Below are the code and all the weights of a small trained network. Each question names an input and a class and asks about switching units off, where a switched-off unit gives its printed mean instead of its output.

import numpy as np


def w(rows, s, z=0):
    codes = np.array(rows[::2]) - 128.0
    scale = np.full(codes.shape[1], s)
    scale[-1] = z or s
    return codes * scale


def norm(h):
    return h / np.sqrt((h * h).mean(-1, keepdims=True) + 1e-5)


def f(y):
    return np.maximum(y, 0)


def log_softmax(a):
    a = a - a.max(-1, keepdims=True)
    return a - np.log(np.exp(a).sum(-1, keepdims=True))


def net(x, mask):
    res = np.array(x, float).reshape(1, 8) / 4 @ E
    u = 0
    for l in range(4):
        y = f(norm(res) @ A[l][:, :-1].T + A[l][:, -1])
        res = res + np.where(mask[u : u + 8], y, B[l][:, -1]) @ B[l][:, :-1]
        u += 8
    return log_softmax(norm(res)[-1] @ U[:, :-1].T + U[:, -1])


A, B = {}, {}
E = w([
[189,230,63,132,86,255,96],'x0',
[40,203,110,207,57,93,176],'x1',
[137,141,153,128,122,127,135],'x2',
[121,120,118,142,145,136,124],'x3',
[115,110,103,132,137,134,122],'x4',
[107,103,91,133,147,138,120],'x5',
[81,100,170,158,64,139,5],'x6',
[113,113,105,125,135,133,124],'x7',
],0.0098)
A[0] = w([
[149,178,143,165,81,86,163,72],'0.n0',
[148,124,95,140,119,117,254,117],'0.n1',
[140,131,131,186,74,168,88,58],'0.n2',
[84,150,89,193,12,69,172,81],'0.n3',
[78,192,58,239,43,53,186,52],'0.n4',
[36,172,156,106,116,125,51,3],'0.n5',
[189,148,153,203,123,78,64,154],'0.n6',
[129,212,87,80,212,92,217,34],'0.n7',
],0.0073,0.004)
B[0] = w([
[49,110,84,91,130,172,149,173],'0.n0',
[95,62,180,162,30,142,145,221],'0.n1',
[160,133,120,142,106,30,153,176],'0.n2',
[68,143,182,143,236,126,96,231],'0.n3',
[75,123,116,9,249,254,108,253],'0.n4',
[86,126,106,147,47,125,87,171],'0.n5',
[124,35,115,184,128,181,157,186],'0.n6',
[145,26,83,152,42,173,163,215],'0.n7',
],0.0079,0.0052)
A[1] = w([
[130,134,151,185,146,122,88,59],'1.n0',
[90,104,171,158,52,113,1,3],'1.n1',
[71,208,122,171,112,97,162,34],'1.n2',
[158,90,103,70,181,125,99,80],'1.n3',
[143,127,119,90,109,154,154,37],'1.n4',
[31,128,129,96,51,85,198,78],'1.n5',
[100,44,158,77,125,231,114,138],'1.n6',
[168,193,109,93,197,80,238,12],'1.n7',
],0.0082,0.0032)
B[1] = w([
[160,112,138,131,64,162,174,141],'1.n0',
[133,47,92,103,54,119,167,200],'1.n1',
[78,129,156,87,148,205,135,140],'1.n2',
[154,112,206,91,179,184,123,166],'1.n3',
[93,46,89,147,159,92,108,143],'1.n4',
[143,137,133,189,203,157,90,182],'1.n5',
[216,161,199,173,107,106,101,254],'1.n6',
[90,2,126,154,24,205,105,140],'1.n7',
],0.0075,0.0081)
A[2] = w([
[106,98,160,116,156,6,123,90],'2.n0',
[175,112,163,110,99,114,151,96],'2.n1',
[165,207,57,125,91,176,97,104],'2.n2',
[152,116,83,137,139,125,249,3],'2.n3',
[120,131,102,111,133,153,190,44],'2.n4',
[101,127,136,123,76,113,78,96],'2.n5',
[158,167,116,82,110,150,106,105],'2.n6',
[65,131,130,128,98,122,96,25],'2.n7',
],0.014,0.0024)
B[2] = w([
[172,251,40,213,127,71,250,253],'2.n0',
[93,145,118,104,164,123,64,214],'2.n1',
[154,172,105,217,187,36,242,238],'2.n2',
[155,92,111,131,1,164,64,215],'2.n3',
[59,78,168,114,80,93,76,180],'2.n4',
[128,27,62,119,92,164,188,197],'2.n5',
[101,154,91,185,154,47,121,181],'2.n6',
[196,135,207,61,62,149,98,187],'2.n7',
],0.0092,0.0064)
A[3] = w([
[84,122,107,86,154,171,160,39],'3.n0',
[248,110,162,2,206,98,56,104],'3.n1',
[44,149,120,127,121,182,119,13],'3.n2',
[132,55,126,144,56,165,120,137],'3.n3',
[184,109,114,193,141,99,96,4],'3.n4',
[76,78,153,124,138,104,149,235],'3.n5',
[179,101,77,109,179,123,125,93],'3.n6',
[136,107,123,84,147,171,196,152],'3.n7',
],0.012,0.0022)
B[3] = w([
[98,151,123,50,114,138,118,149],'3.n0',
[2,210,175,94,170,147,82,199],'3.n1',
[90,123,164,70,182,128,69,175],'3.n2',
[187,91,122,107,78,136,48,254],'3.n3',
[93,171,150,49,119,156,205,194],'3.n4',
[183,156,103,110,148,93,128,191],'3.n5',
[70,59,117,156,120,161,131,170],'3.n6',
[119,170,144,122,89,122,67,153],'3.n7',
],0.0097,0.0093)
U = w([
[37,149,163,58,207,163,59,22],'0',
[223,44,94,112,9,115,61,116],'1',
[214,166,67,218,169,36,219,254],'2',
],0.011,0.00093)

Each question gives the input, the list of numbers given to net, and the class t.
The units are the neurons (one row each of A and B). Each row of codes is followed by its name. A weight is (code - 128) times the scale printed after its matrix; where a second scale follows, it is the last column's (A, B and U).
mask holds one flag per neuron, layer by layer. A switched-off neuron (its flag False) gives its mean, the last column of its row in B, instead of its output. The means were averaged over made-up inputs and are rounded, as every weight is.
A unit's drop is (log p(t) with every unit on - log p(t) with that unit switched off) / (log p(t) with every unit on - log p(t) with every unit switched off).
The circuit of an input: a set's keep is (log p(t) with only the set's units on - log p(t) with every unit switched off) / (log p(t) with every unit on - log p(t) with every unit switched off). Starting from the 12 units with the biggest drops (on a tie, the unit counted first), units are removed one at a time, each time the one whose removal leaves the highest keep (on an exact tie, the one counted first), for as long as the keep stays at least 0.8.
units of the circuit, in order: the units of the circuit, biggest drop first
most important unit: the unit with the biggest drop
top k neurons: the k neurons with the biggest drops, biggest first
drop when u is switched off: that unit's drop, to one decimal
input [-1,1,6,-6,-5,-2,-3,4], class 1: most important unit	0.n7
input [-1,-6,6,-8,6,-6,-8,-8], class 1: top 3 neurons	[2.n3 0.n4 1.n7]
input [8,3,-3,-2,-3,2,7,8], class 2: top 2 neurons	[2.n2 0.n1]
input [-5,6,6,-8,2,8,-7,-1], class 1: top 2 neurons	[0.n7 2.n3]
input [-8,-6,-5,-7,-1,2,3,-6], class 2: top 2 neurons	[2.n0 0.n4]
input [7,5,3,-5,-6,8,6,1], class 2: top 4 neurons	[2.n2 0.n1 0.n4 2.n3]
input [2,3,2,1,-3,6,2,2], class 0: top 2 neurons	[0.n3 0.n4]
input [-8,-5,5,7,-8,6,-2,-8], class 2: top 2 neurons	[2.n0 0.n4]
input [-6,5,-4,-2,-1,1,-6,-5], class 1: top 3 neurons	[0.n7 2.n3 2.n2]
input [0,-7,6,6,-4,-2,-8,8], class 1: top 4 neurons	[2.n3 0.n4 1.n7 0.n7]
input [7,-1,-7,4,-4,-2,-8,6], class 1: top 2 neurons	[2.n3 2.n0]
input [-7,6,3,6,8,6,-7,3], class 1: top 2 neurons	[2.n3 2.n2]
input [5,-7,-8,-1,-8,-1,-2,4], class 0: top 3 neurons	[3.n1 2.n0 1.n3]
input [-5,-3,-6,8,-2,-8,-2,3], class 2: units of the circuit, in order	[2.n0]
input [-1,0,-2,-2,6,5,0,3], class 2: top 4 neurons	[0.n4 0.n7 3.n1 0.n0]
input [7,5,-7,-6,8,-3,3,-2], class 2: drop when 2.n2 is switched off	2.3
input [5,2,6,-1,8,-8,2,7], class 2: drop when 2.n2 is switched off	0.2
input [-8,-4,-1,-7,3,3,-2,-3], class 2: drop when 2.n0 is switched off	2.7
